Below is a small trained network, with its code and all its weights. Each question gives an input and a class and asks what happens when units are switched off, that is, made to give their printed mean instead of their output.

import numpy as np


def w(rows, s, z=0):
    codes = np.array(rows[::2]) - 128.0
    scale = np.full(codes.shape[1], s)
    scale[-1] = z or s
    return codes * scale


def f(y):
    return np.maximum(y, 0)


def log_softmax(a):
    a = a - a.max(-1, keepdims=True)
    return a - np.log(np.exp(a).sum(-1, keepdims=True))


def net(x, mask):
    res = np.array(x, float).reshape(1, 6) / 4 @ E
    y = f(res @ A[0][:, :-1].T + A[0][:, -1])
    res = res + np.where(mask, y, B[0][:, -1]) @ B[0][:, :-1]
    return log_softmax(res[-1] @ U[:, :-1].T + U[:, -1])


A, B = {}, {}
E = w([
[86,63,156,119,149,225,102,157],'x0',
[127,132,152,102,75,197,42,161],'x1',
[198,111,87,181,85,186,131,192],'x2',
[125,116,223,67,113,112,189,164],'x3',
[207,86,135,65,153,177,203,110],'x4',
[172,168,115,145,212,148,92,254],'x5',
],0.0065)
A[0] = w([
[121,193,156,136,102,132,55,183,203],'N1',
[150,148,164,81,236,67,183,188,183],'N2',
[97,161,143,99,149,128,50,144,141],'N3',
[159,128,113,121,161,197,87,193,170],'N4',
[95,163,149,156,48,65,120,154,151],'N5',
[97,145,84,149,134,78,135,29,168],'N6',
[204,143,2,188,126,161,117,177,131],'N7',
[147,125,172,79,112,91,215,98,254],'N8',
],0.0075,0.0054)
B[0] = w([
[79,203,50,229,49,55,28,204,205],'N1',
[220,250,100,79,140,161,190,171,234],'N2',
[31,147,29,140,76,72,15,187,167],'N3',
[52,120,37,184,92,130,1,216,208],'N4',
[140,187,60,165,94,38,32,162,176],'N5',
[77,169,49,160,78,31,16,201,204],'N6',
[69,213,30,201,62,10,24,255,219],'N7',
[195,231,118,58,76,132,139,180,255],'N8',
],0.0056,0.008)
U = w([
[122,79,176,192,219,95,149,65,1],'0',
[197,143,159,59,139,158,182,120,165],'1',
[110,159,64,157,101,35,83,160,149],'2',
[89,1,162,120,126,208,103,123,110],'3',
],0.0089,0.0045)

Each question gives the input, the list of numbers given to net, and the class t.
The units are the neurons (one row each of A and B). Each row of codes is followed by its name. A weight is (code - 128) times the scale printed after its matrix; where a second scale follows, it is the last column's (A, B and U).
mask holds one flag per neuron, in row order. A switched-off neuron (its flag False) gives its mean, the last column of its row in B, instead of its output. The means were averaged over made-up inputs and are rounded, as every weight is.
A unit's drop is (log p(t) with every unit on - log p(t) with that unit switched off) / (log p(t) with every unit on - log p(t) with every unit switched off).
The circuit of an input: a set's keep is (log p(t) with only the set's units on - log p(t) with every unit switched off) / (log p(t) with every unit on - log p(t) with every unit switched off). Starting from all 8 units, units are removed one at a time, each time the one whose removal leaves the highest keep (on an exact tie, the one counted first), for as long as the keep stays at least 0.8.
units of the circuit, in order: the units of the circuit, biggest drop first
unit that matters most: the unit with the biggest drop
drop of u: that unit's drop, to one decimal
input [5,8,-8,-6,6,-8], class 3: units of the circuit, in order : N7, N1
input [5,5,-1,0,-2,-8], class 3: units of the circuit, in order : N7, N2, N1
input [8,-8,-6,-4,0,1], class 0: units of the circuit, in order : N7, N1, N4
input [8,4,-4,-6,3,0], class 3: units of the circuit, in order : N7, N6, N8
input [7,7,-2,4,2,1], class 3: units of the circuit, in order : N7, N2
input [0,2,5,-4,8,-7], class 1: units of the circuit, in order : N1, N4
input [6,-5,7,0,5,-2], class 3: units of the circuit, in order : N1, N6, N2
input [7,3,1,-8,7,-2], class 3: units of the circuit, in order : N1, N6, N8
input [8,0,-2,7,1,-6], class 1: unit that matters most : N8
input [0,-8,-6,7,4,-5], class 1: drop of N7 : 0.1
input [-2,-1,-7,4,5,-5], class 1: drop of N7 : 0.2
input [-4,-8,8,6,5,-4], class 1: drop of N7 : 0.0
